Here is a tiny trained network, its code and every weight. The questions are about switching its units off for an input and a class, where a switched-off unit gives its printed mean instead of its output.

import numpy as np


def w(rows, s, z=0):
    codes = np.array(rows[::2]) - 128.0
    scale = np.full(codes.shape[1], s)
    scale[-1] = z or s
    return codes * scale


def f(y):
    return y / 2 * (1 + np.tanh(0.7978845608 * (y + 0.044715 * y**3)))


def log_softmax(a):
    a = a - a.max(-1, keepdims=True)
    return a - np.log(np.exp(a).sum(-1, keepdims=True))


def net(x, mask):
    res = np.array(x, float).reshape(1, 8) / 4 @ E
    y = f(res @ A[0][:, :-1].T + A[0][:, -1])
    res = res + np.where(mask, y, B[0][:, -1]) @ B[0][:, :-1]
    return log_softmax(res[-1] @ U[:, :-1].T + U[:, -1])


A, B = {}, {}
E = w([
[129,127,114,135,141,129,139],'x0',
[113,165,8,54,37,139,125],'x1',
[125,128,120,132,135,120,137],'x2',
[127,130,131,129,124,128,126],'x3',
[125,128,135,123,122,126,124],'x4',
[7,61,91,210,105,142,45],'x5',
[172,125,83,99,187,45,1],'x6',
[221,20,117,179,31,57,163],'x7',
],0.0098)
A[0] = w([
[167,223,77,85,56,104,157,77],'n0',
[163,129,61,92,179,77,39,99],'n1',
[43,252,120,114,184,177,80,51],'n2',
[42,179,122,49,244,212,79,68],'n3',
[134,100,215,176,161,161,150,63],'n4',
[149,96,112,81,170,96,90,3],'n5',
[176,84,83,124,150,29,48,128],'n6',
[136,157,181,159,167,133,122,20],'n7',
[54,240,141,93,200,176,80,115],'n8',
[46,116,6,115,57,138,111,70],'n9',
[180,58,113,142,59,79,120,130],'n10',
[125,81,205,164,184,116,136,7],'n11',
[102,190,45,111,57,144,115,87],'n12',
[203,17,112,160,23,72,149,59],'n13',
[224,184,147,36,156,109,202,31],'n14',
[178,106,180,181,153,191,98,35],'n15',
[68,139,147,162,41,193,219,105],'n16',
[105,127,152,158,90,210,204,92],'n17',
[154,135,52,97,91,153,115,58],'n18',
[215,205,141,103,144,84,116,55],'n19',
[84,102,105,220,81,134,62,81],'n20',
[36,69,35,167,69,134,85,47],'n21',
[135,148,69,100,82,177,122,34],'n22',
[142,141,92,123,139,79,63,3],'n23',
[133,121,36,65,109,123,85,73],'n24',
[185,102,187,168,147,143,121,26],'n25',
[197,156,162,79,127,137,209,30],'n26',
[54,48,147,186,149,124,74,48],'n27',
[123,63,240,166,239,83,119,95],'n28',
[7,99,97,213,124,158,67,33],'n29',
[96,110,104,107,53,217,198,80],'n30',
[137,147,49,97,197,62,3,133],'n31',
[209,14,101,193,46,61,133,68],'n32',
[35,135,160,160,85,183,225,108],'n33',
[92,76,195,208,182,110,86,50],'n34',
[134,110,118,103,162,90,58,93],'n35',
[123,145,66,76,71,130,128,26],'n36',
],0.011,0.004)
B[0] = w([
[186,230,86,129,144,81,77,201],'n0',
[109,60,218,189,79,140,111,205],'n1',
[45,115,43,72,121,201,223,224],'n2',
[71,140,59,74,84,209,197,240],'n3',
[146,183,83,169,79,94,82,184],'n4',
[99,101,169,143,102,119,103,154],'n5',
[83,57,192,186,50,175,86,218],'n6',
[164,176,106,151,113,102,107,156],'n7',
[92,98,65,110,112,209,225,235],'n8',
[216,249,66,152,119,48,25,208],'n9',
[59,138,96,116,118,196,201,214],'n10',
[157,209,82,157,101,80,124,177],'n11',
[172,221,96,163,97,97,105,190],'n12',
[52,133,45,60,120,217,213,250],'n13',
[188,102,205,27,246,102,75,231],'n14',
[145,167,109,134,98,100,123,159],'n15',
[91,41,217,210,75,162,78,217],'n16',
[101,43,214,186,77,140,69,196],'n17',
[146,222,100,140,104,68,102,168],'n18',
[160,122,213,68,227,119,98,188],'n19',
[176,124,163,42,221,124,115,191],'n20',
[184,123,177,36,228,117,102,209],'n21',
[154,216,122,161,101,113,99,163],'n22',
[112,49,184,181,103,130,117,163],'n23',
[159,199,119,180,106,101,93,182],'n24',
[149,184,107,135,141,91,109,164],'n25',
[151,86,162,56,242,108,54,203],'n26',
[186,115,168,44,239,132,88,193],'n27',
[191,240,57,206,65,74,90,228],'n28',
[171,116,177,1,254,121,85,206],'n29',
[126,63,165,199,64,125,94,200],'n30',
[79,41,232,208,62,138,104,233],'n31',
[46,125,57,44,80,223,239,254],'n32',
[62,51,195,206,104,146,84,211],'n33',
[189,229,83,176,119,51,68,196],'n34',
[92,89,180,190,113,144,104,174],'n35',
[155,200,88,145,83,65,99,173],'n36',
],0.0095,0.016)
U = w([
[53,96,48,71,88,200,239,161],'0',
[100,7,228,243,65,131,96,70],'1',
[202,95,188,25,248,102,97,2],'2',
[185,224,67,197,80,64,95,187],'3',
],0.014,0.0059)

Each question gives the input, the list of numbers given to net, and the class t.
The units are the neurons (one row each of A and B). Each row of codes is followed by its name. A weight is (code - 128) times the scale printed after its matrix; where a second scale follows, it is the last column's (A, B and U).
mask holds one flag per neuron, in row order. A switched-off neuron (its flag False) gives its mean, the last column of its row in B, instead of its output. The means were averaged over made-up inputs and are rounded, as every weight is.
A unit's drop is (log p(t) with every unit on - log p(t) with that unit switched off) / (log p(t) with every unit on - log p(t) with every unit switched off).
The circuit of an input: a set's keep is (log p(t) with only the set's units on - log p(t) with every unit switched off) / (log p(t) with every unit on - log p(t) with every unit switched off). Starting from the 12 units with the biggest drops (on a tie, the unit counted first), units are removed one at a time, each time the one whose removal leaves the highest keep (on an exact tie, the one counted first), for as long as the keep stays at least 0.8.
circuit, biggest first: the units of the circuit, biggest drop first
most important unit: the unit with the biggest drop
top k neurons: the k neurons with the biggest drops, biggest first
drop when u is switched off: that unit's drop, to one decimal
input [0,0,-5,5,-3,8,5,7], class 2: most important unit	n21
input [8,7,-6,-5,-1,-2,-8,6], class 1: top 2 neurons	[n16 n30]
input [-8,-7,-2,5,5,2,-2,6], class 3: top 2 neurons	[n28 n34]
input [4,-6,-6,-8,1,6,-3,0], class 2: top 2 neurons	[n29 n27]
input [8,-3,8,2,2,6,5,3], class 2: top 2 neurons	[n27 n29]
input [-4,4,-7,-1,-4,-8,8,-1], class 1: top 2 neurons	[n31 n1]
input [8,8,-8,0,-7,-8,1,7], class 2: top 2 neurons	[n14 n26]
input [3,4,1,-5,0,7,-7,4], class 1: top 2 neurons	[n16 n33]
input [4,1,4,2,0,-7,4,-7], class 0: top 3 neurons	[n3 n8 n2]
input [-7,-5,2,-7,-8,7,0,-8], class 0: top 2 neurons	[n3 n2]
input [0,-5,5,-6,6,-4,0,5], class 0: top 3 neurons	[n32 n13 n9]
input [7,2,7,5,4,-2,5,6], class 0: top 2 neurons	[n32 n13]
input [5,-4,6,4,4,-6,-6,2], class 1: top 2 neurons	[n17 n16]
input [-3,-1,-2,8,3,-6,6,0], class 1: circuit, biggest first	[n31]
input [-1,6,-5,-3,-5,-1,5,-2], class 3: top 2 neurons	[n9 n0]
input [-1,6,1,-2,-6,4,-8,-6], class 1: top 2 neurons	[n16 n33]
input [-4,1,-7,3,-2,-6,4,8], class 0: drop when n23 is switched off	0.0
input [-3,3,-5,8,-2,8,7,5], class 2: drop when n29 is switched off	1.2
input [-3,-8,4,2,-5,1,6,1], class 3: drop when n28 is switched off	1.1
input [5,7,6,-6,2,-5,-6,5], class 3: most important unit	n0
input [6,-6,4,4,-2,8,3,-4], class 2: drop when n29 is switched off	0.8
